cols: C Q L P T J H U Y
[ 0.96 -2.32 -0.95  0.65  0.39  2.19 -0.23 -0.75 -0.80] = k605
[ 0.96 -2.49  1.04  1.23  0.39 -0.92 -0.23 -0.75 -0.80] = k190
[ 0.96 -2.32 -0.95  0.09  2.15  4.25  0.70 -0.75  2.43] = k25
[ 0.96 -2.32  1.57 -1.62  1.50  2.19 -0.23 -0.75  0.96] = k230
[ 0.96  0.30 -1.41  0.99  0.39  2.19 -0.57 -0.75 -4.70] = k11
[ 0.96  2.91 -2.03  0.65  0.39  2.19 -0.23 -0.75 -0.81] = k108
[ 0.96 -2.32  0.41  0.65 -4.65  2.65  0.26 -0.75  1.83] = k268
[ 0.96  0.66 -1.45  0.65  0.39 -4.05 -0.44 -0.04 -2.01] = k617
[ 0.96 -2.49  1.04  1.23  0.39 -0.92 -0.23 -0.63 -0.80] = k233
[ 0.96 -2.32 -0.76  0.65  0.39  2.34 -0.23 -0.75 -1.42] = k429
[ 0.96 -1.59 -0.95  8.51  0.39  3.01  0.51 -0.75  2.29] = k893
col: [ 2.19  2.19  2.65 -4.05 -0.92]
J
col: [ 2.15  1.50  0.39  0.39 -4.65]
T

cols: F B V A M N X D R
[ 2.69 -1.18 -7.43  4.91 -1.30 -3.93 -0.49 -0.54  5.40] : k305
[-3.17 -0.23  6.68 -4.09  4.50  4.70  0.38  4.02 -4.76] : k895
[ 2.35 -0.65 -6.64  4.25 -3.95 -4.55 -1.16 -2.35  4.94] : k627
[-2.63 -1.58  2.88 -2.98  0.40  3.11 -1.12  3.12 -2.62] : k881
[-1.36  0.76  5.35 -2.82  3.10  3.30  1.26  1.73 -3.52] : k9
[ 3.56 -1.00 -8.57  5.98 -2.67 -5.62 -0.82 -2.12  6.85] : k362
col: [-3.52  6.85]
R
col: [-1.30  4.50 -3.95  0.40]
M
col: [ 4.02 -2.35  3.12]
D
col: [-3.17  2.35 -2.63 -1.36]
F

cols: luz dibe zum Maza gik simi daviz
[-5.33  9.20  3.90 -2.36 -0.04 -5.35 -0.37]  k954
[ 1.21  0.61 -0.34 -0.77 -1.75  0.88  0.44]  k924
[-3.29 -0.06 -2.70 -2.94  0.63  1.37 -2.40]  k757
col: [-2.36 -0.77]
Maza
col: [-5.35  0.88]
simi
col: [ 0.44 -2.40]
daviz

cols: E G S K
[3.44 1.91 1.33 4.35] = k281
[2.93 1.49 1.24 6.71] = k485
[3.81 1.60 1.05 8.12] = k350
[2.42 2.01 2.27 2.23] = k527
[3.88 2.09 1.42 4.11] = k553
[2.20 1.88 1.89 3.40] = k995
[3.01 1.49 1.42 6.94] = k277
[1.98 2.09 2.27 1.52] = k150
col: [2.93 3.81 2.42 3.88]
E
col: [2.09 1.88 1.49 2.09]
G
col: [1.91 1.49 1.60]
G

cols: noz Kipi piri kado bovu sofo doka bibe
[-1.60 -0.83  2.68  0.32  5.77  5.24 -5.66  3.78] = k383
[ 4.86 -2.57  6.41  2.73 -3.21 -0.29  2.29 -4.80] = k848
[ 1.14 -6.43 -7.78 -3.77 -0.36  0.13 -0.72 -0.22] = k130
[-5.75  3.05 -6.11 -3.27 -4.52 -0.88 -0.20 -2.43] = k640
[ 5.47 -7.82 -2.45 -0.67  3.89  1.20 -1.02  1.68] = k272
[ 1.20 -1.80  4.58 -3.30 -0.05 -1.58  2.66 -8.45] = k938
[ 4.61 -8.36  3.72 -1.88  1.42  0.73  0.68 -2.45] = k487
[-1.65 -3.52  1.55  2.43 -2.36  4.86 -4.34  6.79] = k146
[ 2.84  3.73 -4.36  4.96 -4.99 -3.53  3.38  1.86] = k862
[-1.19  1.14 -2.47 -0.07 -5.04 -5.42  5.44  4.85] = k406
col: [-3.30 -1.88  2.43  4.96 -0.07]
kado
col: [ 5.47  1.20  4.61 -1.65  2.84 -1.19]
noz
col: [-0.88  1.20 -1.58  0.73  4.86]
sofo
col: [ 5.24 -0.29  0.13 -0.88]
sofo
col: [ 3.05 -7.82 -1.80]
Kipi
col: [ 5.77 -3.21 -0.36]
bovu
col: [ 3.72  1.55 -4.36 -2.47]
piri

